Where the symbols take the items:
from | b v d z w
BP | PB FD MP QT FL
RT | none LQ MG RN PM
HC | CN none GR none PC
MZ | QB SN QT CP JM
TD | none CL MC GD none
HT | NL GB SN ZP JF
MG | none QB FJ BN GD
HS | JF none JT GB QZ
JL | ZL FQ LQ QG ZZ
CP | ZT RG CR LJ MZ
JH | none FC TD PM none
CG | HJ none SG none SC
BR | JD none GN PC ZR
CC | SM CN DJ none CR
CL | TD DM TQ TJ none
FB | none QM RP none RN
CR | HH SD CJ CC QT
DZ | none PB SB FJ MC
GL | RN LP ZT QM LQ
RN | none GL BN FB RT
TJ | GD JM PB QB CL
PB | DZ BP ZZ NF TQ
SB | none ZZ PM ZL FP
LB | FP PN FC ZZ none
QB | MG MZ NF ZT TJ
FL | TQ BF PN BP none
ZR | FD none HL BR HM
FP | none LB JH SB none
LQ | RT NL QB GL LS
HH | BS CR QG SM NF
GN | JZ none GB QN HL
GR | TZ none CG none QN
SC | ZP none CZ CG GB
QN | PQ none SC GR GN
HM | BF none ML ZR none
JF | JP HS GG HT DP
ZT | BN CP HH ZJ QB
BS | none HH FS DD FJ
FJ | none NF ZL BS DZ
MD | BT DJ QM none QG
QZ | DP none PR HS none
ZJ | RP LJ SM none ZT
ML | CD none QZ HL none
JT | GG none ZR DS PR
RP | none ZJ DD none BN
DJ | MD TZ BM none CJ
CD | PN ML DP GP none
HL | GP none HS GN ML
PQ | CJ QN ZP TZ JZ
DS | SN none BR CZ JT
FS | none QG RN BT ZL
GB | HT none DS SC HS
ZZ | SB MP LS JL LB
MP | ZZ GP JP FQ PN
SM | DD CC MD none HH
FD | BP ZR GP JD BF
PR | PJ none HM JT none
CJ | QG PQ LP DJ FQ
MC | none TQ FP DZ none
GG | JM JT FD SN PJ
PC | SD none QN HC BR
LP | GL ZP CP BM NL
BT | none MD FB none FS
DP | RM QZ PJ JF none
RM | FC DP DM JP none
BN | none ZT BS RP MG
SD | CR PC PQ CN JD
SG | HP none HC none CZ
CZ | RG none PC SG DS
DD | none SM BT none BS
LJ | ZJ HP CC none CP
BM | QM HJ LJ none LP
GD | none TJ DZ MG TD
RG | CP CZ SD HP SN
PN | LB CD RM MP none
SN | MZ DS JD RG GG
TQ | MC FL LB PB none
HJ | BM CG HP none ZP
JM | TJ GG BP MZ DM
DM | CL PJ FL JM none
NF | FJ QT JL HH PB
JZ | FQ GN HT PQ GP
PM | none LS GD RT JH
ZP | LP SC RG HJ HT
FC | JH RM CL LS none
ZL | none JL RT FS SB
QG | FS CJ GL MD JL
JP | LS JF JM NL RM
BF | FL HM CD FD none
JD | QT BR JZ SD FD
FQ | JL JZ NL CJ MP
LS | PM JP TJ LQ FC
PJ | DM PR BF GG none
HP | LJ SG CN none RG
CN | CC HC TZ none SD
NL | LQ HT MZ LP JP
TZ | DJ GR HJ none PQ
QM | FB BM ZJ none GL
GP | MP HL JF JZ CD
QT | NF JD FQ CR BP

The rows follow the links: the fewer symbols apart two items are, the more alike their rows tend to be.

Known rows, each with its item:
88	-150	-99	214	35	-35	211	-1	-215	73	-68	-74	-59	208	-70	69	153	-98	-15	88	52	-95	-87	-16	-230	-79	53	-129	38	118	117	102	-110	146	92	-73	153	-112	-74	81	114	172	-13	-95	49	8	154	-56	-156	8	260	24	-1	-16	-105	53
item: BF
-48	53	173	13	-97	51	-48	-130	-72	-215	4	-50	204	58	-42	8	133	-88	-125	-74	-60	24	33	53	-46	-4	121	168	67	-118	-1	-119	399	38	-149	46	184	144	-56	-54	-133	-91	21	-68	-147	-46	192	72	-13	-3	-181	7	-47	82	141	119
item: SB
-28	117	106	-202	95	81	-80	-27	221	76	94	77	51	-83	67	-149	-11	163	38	147	-88	-83	33	184	-33	75	-104	-151	-11	2	-139	-171	83	39	-157	76	-125	112	-104	-189	-50	-138	82	-119	-87	-128	-163	-76	-4	-114	-20	-31	-141	-23	137	-41
item: DJ
-67	104	-40	162	-129	117	127	-134	-172	-35	90	-174	50	155	164	99	207	-66	-54	124	-22	-91	-96	-23	-205	-122	186	4	49	146	56	-41	223	-13	-95	125	305	-28	-81	-36	-77	-119	23	-63	-106	132	140	62	11	44	64	-153	146	-40	64	43
item: PB
108	-24	-158	79	-70	-40	-7	36	-158	11	38	5	-91	-47	140	36	-118	19	69	-130	66	73	-81	-198	76	-119	-53	86	-90	122	-42	115	-194	-206	106	201	-19	-127	90	106	1	-137	14	75	146	146	-47	30	160	165	121	-64	310	-99	-31	-87
item: MZ
-84	123	-24	-60	103	127	17	-3	165	180	57	-26	-15	12	243	-67	80	256	127	233	-42	-217	-81	112	20	-27	8	-144	-34	176	-69	-40	22	67	-77	119	-15	9	-96	-147	-35	-149	32	-86	-27	94	-103	-86	162	-145	94	-192	5	-23	95	-116
item: CC
-4	-114	-73	14	134	55	59	115	125	237	-97	24	-29	148	32	-39	125	172	205	121	-19	-171	-13	173	0	-76	-127	-139	-12	115	-26	3	-120	228	90	9	-96	-121	-31	27	143	43	14	-42	89	56	-3	-230	-21	-150	226	-138	-11	-3	-112	-156
item: SD
229	-25	52	-91	37	-53	-161	-66	50	-119	-75	-39	-171	-85	-101	70	-120	-7	-72	-36	94	174	52	-46	158	23	-95	16	6	-46	35	-23	-293	-14	104	-73	-271	-48	232	130	80	75	-20	-19	70	-206	1	-110	18	36	11	110	-130	61	-71	-77
item: GB
236	12	98	-70	-21	62	-2	-228	-148	-132	-28	-116	-105	34	-51	27	85	-78	-206	138	8	-14	28	23	-147	57	-2	-273	60	51	103	-179	-13	12	-112	-51	-21	112	-3	-65	-34	49	145	-291	-113	-219	84	-80	-132	-24	132	125	-176	-97	59	130
item: GP
167	-67	67	-186	-25	-97	-87	-54	-101	-169	7	65	-118	-141	-81	-95	-206	-48	-25	-254	23	222	131	-132	32	16	-165	16	25	-79	-134	-9	-115	-243	48	126	-161	26	128	77	26	-143	119	56	-11	-90	-138	24	76	185	56	31	114	-90	76	-3
item: NL
36	-14	170	-21	-110	-14	-96	-6	-32	-233	-45	-41	217	54	-64	-75	26	-8	-13	-187	-98	99	109	67	60	-36	-46	310	46	-167	-91	-129	348	56	-10	136	61	41	-6	24	-126	-184	23	25	-137	-91	208	9	41	-4	-97	-24	-9	97	47	-53
item: ZL
103	-22	92	-132	-95	-94	-104	-21	-88	-222	47	89	-7	-134	-73	-87	-216	-33	-58	-309	-87	184	113	-82	99	21	-99	190	8	-159	-155	-31	84	-173	16	148	-52	64	85	22	-99	-191	89	84	-15	-40	-51	88	103	187	-104	74	166	-65	78	47
item: LQ
52	98	190	-33	-90	24	40	-164	-172	-175	81	-74	102	7	-70	-27	100	-131	-171	34	-32	39	48	37	-160	-22	33	-47	49	-47	-26	-159	320	-44	-191	89	228	131	-102	-125	-107	-107	138	-172	-170	-72	79	55	-103	30	-18	3	-13	-59	157	180
item: ZZ
220	-83	-33	66	56	149	-66	-64	40	25	-128	-174	-145	116	40	120	131	89	-12	114	100	0	-23	49	133	-156	-71	-50	-32	144	72	-70	-235	197	125	66	-120	-148	195	152	81	46	-45	-81	66	-53	186	-177	24	-43	193	21	-97	94	-83	-236
item: BR
-283	33	-33	38	-33	-44	26	154	125	72	13	50	197	8	30	-3	-48	44	200	-168	-66	-19	-6	-40	134	-19	69	311	-43	-82	-82	136	173	-9	56	46	66	-33	6	56	-25	-42	-81	267	28	224	-9	115	114	29	-245	-102	126	82	-49	-70
item: BN
97	-1	-130	149	-57	22	-67	-112	-53	46	7	-156	-187	-41	134	169	12	-56	-163	151	189	22	-163	-170	75	-29	132	-101	-78	149	170	54	-321	-68	54	-144	-27	-50	179	86	75	140	-136	-45	111	-14	38	7	22	32	100	133	-33	34	-56	-5
item: JT
-283	195	-40	11	-14	40	-60	76	214	75	84	33	130	-87	145	-45	-50	128	103	39	-46	-54	-92	-25	158	11	127	233	-92	-8	-42	42	138	-10	-64	45	77	48	7	-87	-118	-109	-90	168	-2	197	-90	146	175	-24	-244	-155	81	55	6	-80
item: RP

Each walk starts at a row. The symbols on each line, taken left to right, move it on to the next item.
Each answer is a row, close to the row of the item it stands for.
start -4	-64	-144	14	77	-36	-34	150	148	171	-122	18	-156	-13	0	75	-45	110	68	87	110	-26	-47	1	152	15	-25	-24	-58	57	72	100	-394	64	120	-129	-209	-92	118	89	154	171	-86	93	203	30	-64	-92	46	-87	42	28	-49	115	-124	-152
w b d z w z w -> 213	-60	-61	73	-40	100	37	3	-82	-1	-89	-147	-133	131	108	81	152	91	7	48	62	-46	21	36	15	-196	-67	-57	-54	182	7	-80	-168	67	80	185	-37	-130	110	153	84	-111	56	-52	56	-21	171	-195	7	-22	308	-118	53	-29	-19	-235
z d w w d d -> 59	50	-204	165	-21	-17	-5	-125	-171	53	94	-103	-173	-45	149	156	-37	-92	-128	107	122	-1	-171	-233	-59	-1	125	-136	-53	151	152	79	-250	-173	20	-26	57	-58	88	17	30	54	-88	-19	68	114	-117	70	43	120	132	51	102	-82	-9	60
start 94	87	-4	-78	-54	-103	-6	-169	-147	-134	76	24	-139	-189	-21	40	-159	-192	-193	-3	49	160	-14	-178	-135	113	3	-167	25	8	26	-20	-41	-264	-114	-28	39	130	14	-44	-65	11	61	-59	-108	-48	-184	121	-28	167	-24	127	60	-145	78	222
v d b v z w d b z d -> 240	-96	191	-148	-12	47	-41	-92	-82	-208	-60	-38	-13	-4	-81	-88	-1	-33	-46	-95	-85	51	176	104	0	-98	-194	-60	90	-21	-145	-208	85	46	1	190	-83	17	24	17	-18	-191	177	-152	-108	-199	77	-126	-37	63	180	-32	19	-114	112	-62
b d w d z v w v z -> 141	-79	-153	80	-40	-12	-52	-11	-71	24	-22	-71	-207	-52	105	57	-86	50	-8	-22	126	111	-61	-174	87	-116	-41	2	-67	152	35	52	-301	-131	145	96	-116	-181	177	136	97	-51	-28	99	159	73	-22	-44	129	127	145	-16	190	-90	-58	-161
start 271	-39	32	-173	23	-93	-140	-65	-67	-137	-38	4	-177	-152	-109	-2	-189	-23	-83	-145	89	237	106	-81	98	35	-167	-53	1	-79	-107	-38	-274	-138	95	10	-226	29	153	64	58	-64	128	-8	43	-145	-47	-58	5	120	81	161	-12	-42	-1	-30
d v d b z w d v z -> 137	-100	73	-119	143	32	-85	71	163	71	-132	-20	7	48	-148	-14	33	131	12	92	29	-23	121	171	83	55	-162	-112	36	-36	-18	-82	-152	215	22	-113	-220	-6	33	28	126	143	-14	-80	29	-186	36	-231	-112	-175	67	92	-255	127	-67	-43
d b d w d d d w b d -> -12	47	-169	153	-101	-33	82	-74	-194	52	143	-64	-140	-65	187	87	-31	-81	-122	93	129	13	-171	-234	-99	-46	175	-77	-7	165	61	99	-136	-255	-28	27	158	-39	10	-4	-26	-2	-21	59	84	192	-137	171	67	157	42	0	205	-108	4	76
start 121	-170	-51	179	37	-13	97	23	-110	63	-150	-90	-60	154	-24	145	178	-131	-82	160	126	-69	-30	63	-100	-31	50	-129	25	83	175	28	-161	191	96	-157	71	-121	30	139	157	246	-95	-90	72	-28	197	-91	-167	-56	185	96	-143	39	-123	29
b z w d v z -> 264	-2	90	-22	15	89	-79	-167	-56	-106	-18	-151	-93	18	-57	98	70	-90	-194	186	85	7	38	80	-5	70	41	-189	-1	3	142	-106	-94	126	-77	-132	-53	88	98	-57	52	114	-52	-183	-52	-257	139	-128	-88	-77	92	166	-256	101	2	50
b v z b w z -> 268	-129	129	-143	7	78	-137	-102	-57	-168	-88	-64	-81	31	-67	-51	-18	22	-65	-23	4	67	163	109	-29	-43	-208	-90	53	-19	-85	-173	-68	59	28	126	-181	-11	108	90	55	-101	106	-162	-28	-239	112	-164	-5	-35	199	50	-81	-32	47	-134
start -197	147	-144	-61	54	23	-50	53	200	211	141	61	-85	-109	203	-44	-99	176	114	167	6	-150	-105	-50	88	4	33	-59	-103	110	-73	74	-115	-136	-16	65	-48	-8	-40	-105	-39	-72	-8	81	48	164	-336	58	166	-26	-67	-129	107	-114	45	-104
d b d w v v -> 84	-99	100	-179	177	7	-34	65	107	42	-105	94	14	39	-173	-149	-1	118	139	15	-52	-48	153	203	-40	34	-261	-132	42	-60	-119	-76	-54	202	28	-37	-198	9	-60	-45	89	22	69	-93	-33	-163	-29	-176	-153	-107	103	17	-182	5	-24	-54
d d w b z w z b z -> -215	179	-103	-54	2	15	-54	95	202	168	148	64	-5	-111	214	-42	-94	163	109	98	-1	-100	-98	-49	80	11	83	51	-59	66	-78	50	28	-97	-84	65	7	-6	-25	-159	-103	-128	-14	109	27	192	-216	98	166	14	-140	-136	168	-15	49	-49
start -29	26	-125	77	-138	-39	3	37	-164	-90	12	-7	-22	-13	144	-9	-123	-15	92	-166	-2	104	-16	-175	58	-124	25	251	-46	26	-70	84	17	-210	94	208	75	-108	111	135	-34	-208	-7	173	56	215	11	106	220	176	-25	-124	291	-88	-14	-100
b w w z z w -> -183	123	-91	153	-145	-15	23	-1	-109	-62	100	-79	111	-29	99	62	-1	-97	-83	-82	13	61	-115	-193	51	-28	225	253	-37	-5	97	78	175	-88	-35	69	238	-1	26	8	-121	-28	-115	128	-14	201	82	215	97	66	-194	-37	164	15	54	74
d w d d d z v -> -102	126	-75	158	-112	-17	91	-32	-158	-3	149	-61	-15	-37	124	89	-55	-118	-51	-6	50	12	-146	-230	-66	-57	192	76	-28	70	64	114	64	-218	-31	50	232	-37	-2	-3	-59	-53	-45	71	7	239	-6	174	82	176	-60	-17	237	-76	35	65
start 175	8	-20	41	24	26	-95	-150	-17	-71	-5	-78	-206	-176	-13	142	-106	-97	-213	127	124	145	-20	-142	81	104	66	-145	4	13	130	4	-280	-89	4	-219	-130	46	109	11	4	171	-58	-85	-15	-177	-28	8	-33	24	-48	218	-191	43	-34	56
w b b z z d d -> 137	-78	-40	67	-55	124	88	-49	-184	-52	-22	-109	-62	142	157	14	132	118	71	-21	10	-62	24	27	-46	-245	-97	-26	-16	195	-44	-53	21	42	83	309	54	-138	71	107	-10	-225	61	-46	38	90	159	-129	73	34	257	-182	214	-118	20	-227
z w d z b z d -> -163	177	29	-217	43	1	-151	43	210	49	144	135	45	-192	71	-126	-201	87	48	-35	-66	-25	40	3	58	129	11	40	-37	-86	-141	-45	95	-125	-141	19	-85	129	-18	-199	-126	-129	24	51	-49	-3	-278	57	129	-22	-208	-41	26	1	119	54
start -138	34	-40	112	-126	-5	-42	65	-19	-95	35	-12	112	-27	64	6	-66	5	10	-224	-16	84	-54	-133	140	-64	78	373	-62	-15	-3	49	177	-103	79	163	91	-24	46	113	-111	-160	-68	212	62	169	135	114	166	108	-151	-110	195	49	-6	-74
z z w w z v v b -> -262	-28	-107	4	42	-92	50	185	83	157	42	133	71	-34	61	-78	-81	71	241	-168	-73	-61	-74	-70	52	-21	-21	164	-34	5	-108	172	-37	-82	86	67	35	-67	-58	29	7	-64	-56	249	93	221	-159	72	122	45	-129	-131	223	-2	-95	-37
b v d d v d b v -> -26	-84	39	-220	143	-141	-29	122	109	60	22	235	-48	-171	-125	-180	-209	8	124	-178	-67	71	95	29	22	149	-187	-51	17	-112	-147	65	-123	-111	59	-70	-201	60	-33	-52	29	3	85	85	36	-42	-316	-3	-16	41	-87	25	49	-74	-21	52
start -131	74	30	165	-122	126	61	-52	-89	-89	84	-127	166	130	60	74	167	-81	-51	8	-73	-34	-78	-46	-30	-76	171	184	-12	25	47	-42	329	9	-72	112	265	17	-53	-33	-148	-112	-73	27	-91	147	233	107	-4	-49	-78	-128	74	53	86	-1
z d v b w d -> -76	117	56	31	-116	-19	-38	-55	-55	-232	99	23	97	-119	-45	-9	-47	-143	-175	-135	-18	164	-32	-113	49	36	169	197	25	-159	26	-38	252	-173	-80	-40	186	125	25	-22	-138	-57	-33	55	-120	4	68	224	-21	102	-268	52	4	89	38	155
v v z b v v v d -> 143	-51	-133	69	-64	21	-74	-43	-4	26	-69	-102	-197	-38	84	124	-77	50	-51	32	149	54	-35	-107	192	-89	-14	-12	-72	94	84	86	-348	-47	178	-16	-160	-142	247	177	102	98	-105	52	177	-46	80	-136	89	51	95	48	-6	55	-95	-195
start 167	34	-40	-61	-34	-80	-10	-129	-110	-117	68	-30	-188	-182	-24	53	-108	-165	-224	42	110	149	-41	-174	-84	120	34	-191	36	-13	36	0	-205	-233	-32	-106	-81	94	89	-40	48	82	68	-73	-30	-126	-150	86	-52	134	44	253	-36	-75	53	161
d v d b z w d v z -> 278	-71	149	-85	26	117	-175	-93	13	-150	-125	-122	-62	-28	-55	58	37	84	-91	49	79	88	99	98	128	16	-138	-7	20	-29	33	-174	-103	120	73	2	-228	23	151	64	84	33	37	-143	19	-234	178	-217	-60	-76	161	130	-199	67	-15	-142
d b v b d d w -> 90	75	-106	167	-32	139	97	-144	-135	25	39	-191	-121	143	133	114	139	-54	-109	230	116	-139	-122	-44	-144	-106	84	-201	-10	210	128	-53	-115	40	-43	12	143	-43	-8	11	14	26	-42	-161	1	18	106	-80	-26	-41	212	-5	-10	-43	8	-25
